Each row was made from one small tree. The marks that hang from a mark follow it in brackets, in alphabetical order. Every link used is in the known rows. Write each row's tree.
Known rows:
vanag(nolam(kiti timad) riba(livasa)): [ 145 -215  -35   19  242   10 -165  402  279  -82   29 -148  275 -317
  156  -70 -367   12   19  228 -195 -138  212  -11  -97 -562 -229   98
 -181 -291  457 -189 -139 -108 -249  335   27  -52 -100  -75 -413   32
 -162 -318 -143  -60  -34   52 -134   16]
vivi(livasa nolam(timad) ruba(dokom riba) sizo): [-121 -117 -129  107  173   94 -272    1  144  185   -1 -180  358 -307
 -381 -185 -211  -66   88  244  -22  -48 -134  254  135 -247  312  253
 -219  652   22  149  187 -506 -370   98  -91  -77  -10  -10 -360    1
   73 -303   19  330 -258  -42 -233  -27]
ruba(dokom(riba(sizo) timad(kiti))): [ 413 -101   -4  -49  253   -8 -381  -54   30   -4  -43  -56  -13 -362
  -69  156 -283  -93  258  117 -152   33   57 -191   38 -142 -336  181
  157  -73 -171 -244  -93 -106  125  384   24  -87  -92   86 -212   73
 -117 -213 -104  118 -462  -25   65  -30]
nolam(gefup(ruba) timad): [ 256 -216  -42  -33   95   39 -211  114  177   13  -40  -90  -77  -95
 -143 -266 -286  -61  179   77  -81 -231  -69   99  -11   75 -168  230
    0   28  141 -174 -341 -421 -471  355   49 -171  -16   24 -176   34
 -123 -245 -216   62 -437   43   44   54]
gefup(geson(kiti ruba vivi(sizo)) riba): [ 454 -112   40 -135  212  -20 -226  226  -44    9 -241  -60 -126 -133
   28  160 -252  -41  151 -100  -34  -43 -489  -70  162 -166  -57  149
  -45  320 -487 -187  333 -270 -270  241   75 -210  -41 -185 -282   26
  -36 -160 -245   18 -387 -183   86 -233]
kiti(ruba(riba(sizo(sida vivi)))): [ 271 -177   35   -2  228  -49 -333 -241  114  182  -71  -36   72 -169
  131   63 -297   24  232   21 -142   55  -90 -392   30  118  -60  269
 -169  308 -306 -148  -23 -132 -342  433   60 -180  110  157 -308  -63
  -55 -302  -59  196 -216 -104    5  -45]
ruba(riba(sizo(dokom(timad) sida vanag vivi))): [ 278 -158   12 -184  160 -116 -276    3  105   73  -71  151  -94 -176
  119  134 -260   79  234  220 -128  167  165 -524  180  221 -326  227
  -62  241 -143   77  216 -217   43  267    7 -215  263  209 -407   50
  -92 -329 -162  347 -177   23  135    3]
sida(sizo(vanag(nolam(timad) riba(livasa(gefup))))): [ 262 -122  -25   -9  140  -97 -331  218  106   -5   10  -39   81 -203
   20   73 -427  103  113  191  -91 -129  128   -9 -132 -504 -254  136
  -28   -8  284  -68  -31 -137 -162  274   58  -82  -22 -210 -358   84
 -182 -290 -202   17 -152   -8  171   50]
timad(vanag(nolam riba)): [  22 -198   31 -121  314  -42 -250  296  130  -42  -50 -124  326 -154
   10 -314 -364    6  171  199 -119 -103   69   35   78 -490 -169  148
  -31  271 -239  -44 -124 -279 -230  401  123 -223  -35 -333 -373   19
 -113 -299 -106   -7  -98   80 -181  158]
kiti(gefup ruba(dokom(timad(nolam)) riba)): [ 178  -76   13  -11  142  -47 -269 -159  123  212  -73 -216  101 -104
  -96  218 -184 -121  187  -38 -120  -16  148 -423   15  229  -58  204
  -13  385 -193 -142  110  191 -329  485    1 -110  173 -103 -245   14
   49 -283    8  221 -430    6   88  -41]
geson(kiti vivi(nolam)): [ 427 -129  108 -130  256  -44  -89  115   69  109 -234  -67  300 -312
 -153 -107 -254  -84  100  -74 -135 -140   37  -77   90  -44 -210   65
   -5  425    8 -171   -1 -401 -302  236   34 -160 -131  -98 -298  107
  -24 -232 -166   68 -539 -110   44 -117]
sida(sizo vanag(nolam(kiti(gefup)) timad)): [ 239  -63  -69   47  238  -25 -564  240    8  -49   52  -11  158 -239
  -34 -320 -378 -188  -55    3 -128  -54  298 -201   -7 -391 -110    0
  153  -83  264  -33  -72  271   30  282  120 -170   75 -350 -263   45
  -97 -296   64  -16   42  -42  259  139]
nolam(gefup(geson(kiti(ruba)) riba(sizo))): [ 395 -170    4   23  150   87 -348  279   59    4 -145  -96 -112 -155
  -35   35 -208  -15  250 -124  -99 -175 -561  -91  120  150  -56  208
    5 -127 -270 -185 -232 -287 -219  395   -1 -228 -222  118 -257   63
  -48 -233 -210  146 -483 -137  -52  -18]
vanag(nolam timad(kiti)): [ -42  -59  -35  -59  290   52 -345  222   84  -15  -15 -130  184 -322
  174 -120 -315 -185   78  125 -122   27  205 -126  -52 -425 -215   71
   78  -31  -14 -105 -113  -84   28  378   19 -235 -217 -178 -233   51
 -162 -311  -91   94 -103    5  -38  104]
dokom(riba(sizo) timad): [ 428 -167   58  -16  327  -84 -491 -281   60    6  -60 -105  -11 -425
  -86  189 -286   31  198   95 -216  -28    1  -73   95 -215 -245  181
   81  -77 -428 -300   89 -308  -77  471   33 -161  139   91 -273   72
  -88 -217  -77  -11 -443 -111   62    4]
ruba(dokom(riba(livasa sizo) timad(kiti(gefup)))): [ 462  -47  -25  -41  224  -37 -385   34   78  -14  -45  -60  -21 -375
 -112  126 -280  -33  235  118 -138   48   81 -252    1   59 -233  169
   73 -189 -107 -206 -163   -3   34  389   -8  -84   71   80 -200  116
  -96 -238  -76    4 -395   20    9  -70]
livasa(gefup(geson(ruba(dokom) vivi) riba) sida): [ 393 -286    1   20  207  -83 -214 -109   59  -65 -144   56  -80 -123
  -20  306 -282   -4  247   18  -54  -44 -615  -10   72   25 -113  170
 -112  686 -171   58 -271    3 -216  264  176 -170 -325   62 -212   80
 -123 -168 -296  200 -455  -33  282 -148]
riba(sizo(dokom(timad(kiti)) sida)): [ 293  -46   44 -147  313  -31 -397  -51   75  -45  -81  181  -50 -338
   59    5 -257   43  263  171 -170  164  -33 -445   62  -36 -219  134
   25 -364 -272  -73   27 -157  154  390   -2 -259  153  315 -266   43
 -140 -309  -24  139 -389  -45  101   22]
gefup(geson(kiti ruba(riba))): [ 329 -119    6 -188  145  -36 -228   99   87   92 -101  -93  -10  -42
  154  621 -279  -97  199  -63  -73  152 -243 -231  119 -105 -121  165
  -30  141 -327 -266  435 -358  -55  258  114 -196  -27 -145 -225   10
  -81 -240 -132  172 -312 -116  162 -151]
vivi(livasa nolam(kiti timad)): [  -7 -122  -31  -20  251   48 -253  -86  220   50  -61  -77  259 -376
 -294 -234 -222  -61   67  192 -102 -115  231  -90   98  -88   57   82
 -121   99  546    4 -229 -557 -289  267   35  -28  -56   78 -342   23
  -10 -400  -31   59 -455  -62   29   15]
vivi(nolam(gefup) ruba sizo): [ 112 -143  -70   63  172   26 -325  -26  140  144  -78  -84  255 -320
 -406 -458 -222  -74  113   73  -69 -196 -344  203  171 -316  173  229
 -222  597 -435  218 -164 -541 -505  222 -112 -246 -231 -100 -190   34
   40 -246  -35  148 -282   10 -269   59]
geson(kiti ruba(riba(livasa(gefup) sizo))): [ 414 -193   -2 -204  213  -42 -186  227  123  149 -134 -100   96 -201
  126  452 -295   87  195  -29 -130  169 -268  -94   27 -162 -100  152
  -46 -187 -217 -325  137 -281 -272  156   22 -122 -146  179 -199   25
  -96 -205 -202  300 -332  -48    7 -221]
timad(kiti vanag(nolam)): [  32 -102  -11 -263  272   -3 -254  248   95  -16 -140  -76  228 -222
  -31 -284 -300  -59  196  198  -51   66  141 -123   56 -372 -239   85
  134  145   -7  -14 -136 -348  -60  423  149 -263 -108 -186 -121   16
 -144 -312  -13  -14 -131   93  -88  139]
sida(sizo(dokom(riba) vanag(nolam) vivi(livasa))): [ 327  -32   32 -137  189  -67 -333 -133   34   -3  -89   63    2 -157
 -223   51 -347  -21   69  189   34 -203  312 -395    0  -51 -200  133
   71  175 -253   41  -22 -204 -222  226   74 -249  114 -176 -395  108
 -107 -377 -139  -26 -110   26  168   44]
timad(nolam(gefup(ruba(riba)) vanag)): [ 209 -177  -65 -286  151   29  -95  342  188   79 -162   25   50  -89
  -87 -180 -352 -107  136   97 -120 -161 -240  -21   98   62  -26  163
   55  353 -224  -49  -48 -535 -498  359   15 -258 -210   54 -205   50
  -47 -273 -181  249 -106  177  -56   76]
geson(kiti(ruba(dokom)) vivi(livasa sizo)): [ 378  -67   36  -47  247   12 -131   61    9  181 -116 -203  269 -285
 -198 -240 -275 -127  139  -42  -47 -296  -65 -185   13  -61   80  173
  -75  549   74 -177    3 -139 -439  196   43  -46   22  -49 -304    7
   -8 -214 -165  101 -381 -184  -36 -179]
sizo(vivi(nolam(gefup))): [ 266 -157   27  -34  150  -25 -173  -91  146   66 -143    2   83 -196
 -234 -240 -235  -86  124   95  -61 -247  106 -260   86  266 -221  180
 -180  410  -38  186 -480 -452 -363  267    0 -249 -170  -54 -333   98
  -31 -333 -173   87 -354   80  -10   69]
gefup(geson(kiti) riba ruba): [ 400 -149   61 -183  289   32 -170  393    5   25 -238  -27 -104 -152
 -154  217 -288 -107  216 -143  -29    6 -371  -76  181   44   17  198
  148  193 -606 -373  151 -356 -344  387  116 -350 -118 -200 -331   35
  -71 -254 -180 -110 -340 -182  130 -100]
vivi(livasa(gefup(geson) sida(vanag(nolam))) sizo): [   7 -154  -53   30  287  -10 -434   15   72  -30   -9  -97  195 -343
 -212   36 -315  -37   85  246  -11 -143 -321   41  131 -238  254  192
 -165  477  285  320   -6 -207 -112  142  152 -244  -22  -73 -321   61
 -108 -284  -72  137    8  -69  128  124]
ruba(riba(livasa(gefup(geson)))): [ 328 -222  -19   14   77  -55 -214   33  208   95  -11  -57   62 -159
   53  372 -365   29  161  154  -95  181 -273  -49   62   26  -23  258
 -224  267  152  -83  217 -482 -186  282   56 -183   57   34 -268   50
 -133 -269 -137  275 -131  -33  148  -55]
sizo(sida(vanag) vivi): [ 342 -167   22 -168  210 -118 -291  -20   70  -16 -109  223   -7  -94
  -98 -210 -374  -35  183  110  -92  -88  239 -485  167  333 -200  205
 -121  453  -16  156 -140 -119  -44  279  243 -280  138  -89 -320   82
 -107 -341 -132   64  -38   13  190  103]
riba(livasa(sida(sizo(vivi)))): [ 400 -111  -62  -46  252 -121 -317 -108  149  -16   -5   85   45 -314
  -65  -57 -420   12  160  121  -99  -70   15 -234 -127   79  -45  176
 -209  142  -20  -34 -298 -190 -288  297   88  -77   38   17 -274   92
 -140 -299  -38  -81  -78   24  236   -1]
vanag(nolam(gefup kiti) riba): [ 138 -235    5   33  226   65 -154  360  258  -43    3 -125  263 -199
  109 -158 -299 -102   54  125 -164 -226   58   11   92 -573 -315  136
 -163  -49  139  -57 -331 -215 -269  305   25 -137 -401 -124 -356    7
 -106 -276 -252   72 -158   57 -206  130]
vivi(sizo(dokom(riba ruba timad) sida vanag)): [ 170  -61    1 -184  177 -126 -448 -203   30   71  -95   47  -94 -243
 -156  -74 -292   61  247  258  -88  -33  205 -487  196 -274  -99  256
   49  356 -487  109  277  -25 -103  345   53 -239  233   16 -222   50
 -120 -262 -267  129 -355  -22  108  -40]
sizo(sida vanag vivi(nolam(kiti timad) ruba)): [ 189 -186  -69 -209  116 -176 -139    0  172   83 -137  241   41 -171
 -238 -303 -234   42  201  161  -81 -143  425 -545  223  192 -249  134
 -117  889  153  321 -269 -207 -197  269  127 -165  -17   30 -249   78
  -41 -425 -178   22 -149   59   34  -28]
dokom(riba(livasa sizo) timad(kiti nolam vanag)): [ 353  -91  -47 -299  377  -65 -348  125   64  -33 -210  -29   -8 -426
  -23    1 -230  124  188  294 -183   72   66 -159  112 -209  -99   89
  221 -393 -274 -186  216 -286  -99  580   21 -172  256  192  -96  125
  -67 -281   44 -134 -173   80 -110  -19]
geson(kiti(ruba) vivi): [ 514 -165  100 -116  231  -72 -109  -20   60  166 -180 -143  218 -224
  -64  -35 -306  -99  166 -159 -129 -219  -15 -217  -22  -10 -170  120
   18  466  -99 -353    5 -126 -424  375  113 -131  -34  -61 -226   36
  -53 -199 -146   47 -439 -172   69 -163]
sizo(dokom vanag vivi(livasa(gefup))): [ 212 -154   31 -267   86 -140 -106  -25  124   52 -101  126  -56 -115
 -337    4 -321  -24  197  280   70 -251  297 -560   95  431 -198  183
  -16  600   98  297 -262 -222 -201  172  102 -294   45   -4 -411  146
 -119 -402 -243  260 -121  117  178   20]
sida(sizo(dokom(riba)) vanag): [ 450 -120   13  -73  183  -44 -554 -107  -16  -53  -41  121   -7 -129
 -215   24 -455  -78  100   72  -67  -37   45 -121   21 -146  -87  146
  192 -125 -282 -149  217   17  -47  294  163 -251  160 -204 -267   93
 -125 -240   35  123 -134  -32  322   74]
sizo(dokom sida vanag(riba(livasa) timad(kiti))): [ -52  -66  -82 -289  161  -93 -253  375  145  -64    1  294 -107  -98
  239  -93 -398   81  312  343  -95  106  348 -512  114  -17 -173  178
  -59   40  -91  124   90  190  126  335   58 -171  107   13 -356  123
 -191 -375 -324  255   -3   93  -13   -7]
sida(sizo(vivi(nolam))): [ 333  -35   39   22  216  -61 -333 -213   40   73  -84   55   70 -222
 -174  -76 -331  -74   88   59  -49 -116  168 -250  -52  -90 -190  130
  -80  233 -126   30 -197 -338 -262  276   36 -191  -39 -167 -330   34
  -65 -320  -27  -63 -309  -59  238   33]
timad(kiti(gefup(ruba)) nolam): [  63   54   40 -360  298   -6 -174  311  107   90 -234   18  -10 -165
  -43   98 -249 -188  126   78  -25   35  206 -255   72   19  -97  114
  216    7 -343  -83   64 -142 -323  472   66 -306  -81 -175  -47   35
  -40 -307   62 -113 -159   76   29   25]
kiti(gefup(geson) ruba(riba(livasa))): [ 253  -71    4   46   79  -80 -363 -141  185  166  -36 -173   35  -73
   22  347 -283  -33  181  -47  -65   89 -172 -387    5  334  140  241
 -221  323 -199 -139  168  -14 -387  504   61 -212  360 -158 -245    1
   -9 -313   38   11 -178  -92   49  -94]
sida(sizo vanag(riba(livasa))): [ 419 -139  -45  -51  237  -80 -447  251   59  -32   20   79  104 -191
  -30  -82 -538  -14   95  125 -127  -50   51   32  -30 -355  -44  168
  -42 -188   13 -174  146  -13  -99  294  159 -107  144 -311 -406   81
 -106 -233    2    5   64  -46  180  103]
geson(kiti(gefup ruba(riba)) vivi(livasa sizo)): [ 150  -43   72  -31  198  -22 -180   35   77  255 -138 -262  242 -187
 -118   12 -212  -59   98  -51  -15 -182   50 -148  107   67   93  179
 -130  660   31  -88  244  -97 -553  240   57 -130  209  -83 -268  -25
   60 -214 -134   90 -322 -224  -89 -169]

Which tree is each row?
[ 208  -90   23 -307  126 -134 -299    5  115  -16  -73  277  -84  -81
  -85 -138 -355   48  309  166  -80   44  177 -591  163  212 -197  207
  -20  336 -242  108   43 -188   16  281  100 -222  147  -19 -302  102
 -162 -381 -230  264 -270   71  215   42] : sizo(dokom sida vanag)
[  72 -113  -64 -124  198  -52 -492  151   34   46  -24  -37   48 -184
  -32 -185 -378 -185  162   32  -98  -19  243 -247   42   55  -46  123
  151  175   52  -53  -54  312   -5  436  175 -218   85 -248 -191   68
  -77 -264   27  153  -27  -24  101   92] : sida(vanag(timad(kiti(gefup ruba))))
[ 344 -148   49  -71  202    6 -249   -5   53  143  -98 -190  177 -189
 -153  194 -307 -113  267 -149 -113 -181   27 -250  -21   -4 -122  192
  122  240 -263 -380 -121   -4 -271  363   97 -107 -251  -57 -201   40
  -90 -238 -171  164 -483 -119   38 -120] : geson(kiti(ruba(dokom(riba))))
[ 230 -101   44    5  197  -59 -386  -77  139  111 -136 -143   21 -188
 -235 -112 -303   25  217 -115  -73 -114 -113 -253  -31  313  131  220
 -129  215 -431 -201 -275   66 -605  535   55 -188   97 -140 -270   36
    4 -298  -47  -51 -360  -70  -32  -52] : kiti(gefup(riba(livasa)) ruba)
[ 189 -100  -37 -146  215 -132 -426 -151   80  -25    7  152  -21 -213
  -70   38 -391  -36  243  113  -71  -39   90 -282  -37  -66 -185  156
   37  323 -181   45 -135  -16  -75  277  114  -96  -61  -46 -258   78
 -157 -284  -74  154 -241   24  385   66] : livasa(sida(sizo(dokom vanag)))
[ 495 -207   36 -175  192 -108 -140 -181  119  132 -133  -31   60  -77
  162   70 -339  -62  108   19 -111  119 -168  -48   87 -163 -210  182
 -179  492 -373 -256  276 -403 -425  244   99  -92  114 -118 -240  -21
  -32 -164 -174  198 -316  -17   87 -174] : geson(ruba(riba) vivi)
[  54 -114  -88 -257  219 -131 -257  507  127   19    4   30    8 -209
  172 -163 -426  -18  172  240 -156 -117  282 -206   66 -156  -93  176
   -2  198  -88  -22   73  -44 -135  366    0  -48   34 -268 -404  144
 -104 -331 -213  154   86  106  -26   36] : sizo(vanag(riba(livasa) timad(nolam)))
[ 330 -150   41 -211  173  -89 -254  -52   74  -67 -123  312  -50  -36
 -148 -166 -350  -42  181  170  -54  -71  233 -649  138  455 -187  178
  -64  266 -166  214  -63   43  -12  250  187 -383  215   16 -361  113
 -129 -370 -108  187  -55   90  213   73] : sizo(dokom sida(vanag) vivi)
[ 103 -203  -85 -225  223 -144 -165   58  168   35  -79  -36  176 -262
 -273 -111 -297  -38  122  211  -11 -334  316 -242   44  100 -159  146
  -58  839   36  195 -291 -211 -288  237  155 -183  -31 -123 -373  141
  -55 -391 -100   -2   70   99  -39  101] : sizo(vanag(nolam(timad)) vivi(livasa(sida) ruba))
[ 393  -39   33  -66  187  -92 -276  189  128   77  -83   -8  -80 -124
   -5  197 -285  -70  127   20  -21  112 -131 -350   91  413    7  223
 -107  241 -352  -60    1 -184 -366  365   37 -349  377 -168 -311   20
  -42 -314   10 -193  -40  -26   51  -77] : kiti(gefup(geson ruba(riba(livasa sizo(vivi)))))
[  29 -355  -41   37  301  -26 -415  157   56 -100  -84  -20  128 -284
 -103  -37 -338   -6  147   87 -128 -107 -215  147   80 -144  -60  126
   63  441   88  129 -359  233  -96  287  187 -257 -401   -9 -298  141
 -152 -229 -224  331 -155   18  193  139] : livasa(gefup(riba) sida(vanag(nolam timad)))
[ 232 -187   48   50  290   45 -238  390  159  -59  -46 -111  193 -236
  177 -132 -294  -14   75  153 -148 -276  -92   -9   12 -324 -339  180
 -166 -180 -195    5 -437 -188 -247  290  -49 -259 -249  -53 -488   60
  -99 -273 -221   35 -103   71 -317  152] : vanag(nolam(gefup) riba(sizo(vivi)))
[ 358 -240  -47  -34  296  -38 -413  -31  141  109  -65 -133  249 -350
   90   -5 -355   36  139   30 -200   89 -248 -185  -50  -38  108  213
 -128   18 -149 -239    3   12 -348  412   48 -131  133  100 -344   24
  -62 -279   57  196  -19  -11  -29   13] : kiti(ruba(riba(livasa(sida(vanag(nolam))) sizo)))
[-229 -129  -70   53  133   37 -325  -32  155   70  -58 -132  267 -379
 -425 -256 -315   91  124  322  -33 -265 -180  192    3 -207  206  121
 -188  587  604  358 -241 -563 -362  141   -7 -186 -150  153 -359   32
  -73 -320 -215  276 -345  -17  -76   31] : vivi(livasa(gefup) nolam(timad vanag) sizo)
[ 195  -35   33  -76  110  -95 -378  -59  136   67  -44  -76  -62   -1
   46  403 -276 -101  172  -31  -35  124 -120 -276  108  145  -80  186
 -124  307 -383  -52  168 -180 -171  345  102 -243  189 -296 -205    6
  -34 -271  -33   25 -287  -43  135  -60] : kiti(gefup(geson(ruba(riba))))
[ 111 -125  -50 -209  154  -67 -291  264  116  -35   12   43   69 -246
   -9 -302 -318 -141   98  161 -107  -60  359 -524   53 -161 -253   58
  137  180   59   55 -120   65    9  266  -18 -189  -35 -146 -344   99
 -167 -384 -165  257  -58  134  124   46] : sizo(dokom vanag(nolam(kiti) timad))
[ 251  -78   59 -171  227  -41 -170 -198  123   92 -128    7   77 -163
 -283  -21 -321 -164  123  218   24 -223  254 -578    6  211  -42  192
    4  221 -415   28 -247 -141 -334  324  101 -355   58   46 -367   67
  -65 -347  -85   58 -264   31   57  -26] : sizo(dokom(ruba) vivi(livasa))
[ 466 -237   50   32  161  -63  -82  -17  123   46 -141    1   48 -200
 -149   69 -259  -71   86   73  -61  -64 -280  -64   75  -91  -91  111
  -26  523  317  -25 -134 -326 -398  332  107 -288  -16   -1 -195   16
 -125 -258 -165  -68 -377  -81  232 -149] : livasa(gefup(geson(vivi(nolam(kiti timad))) ruba))
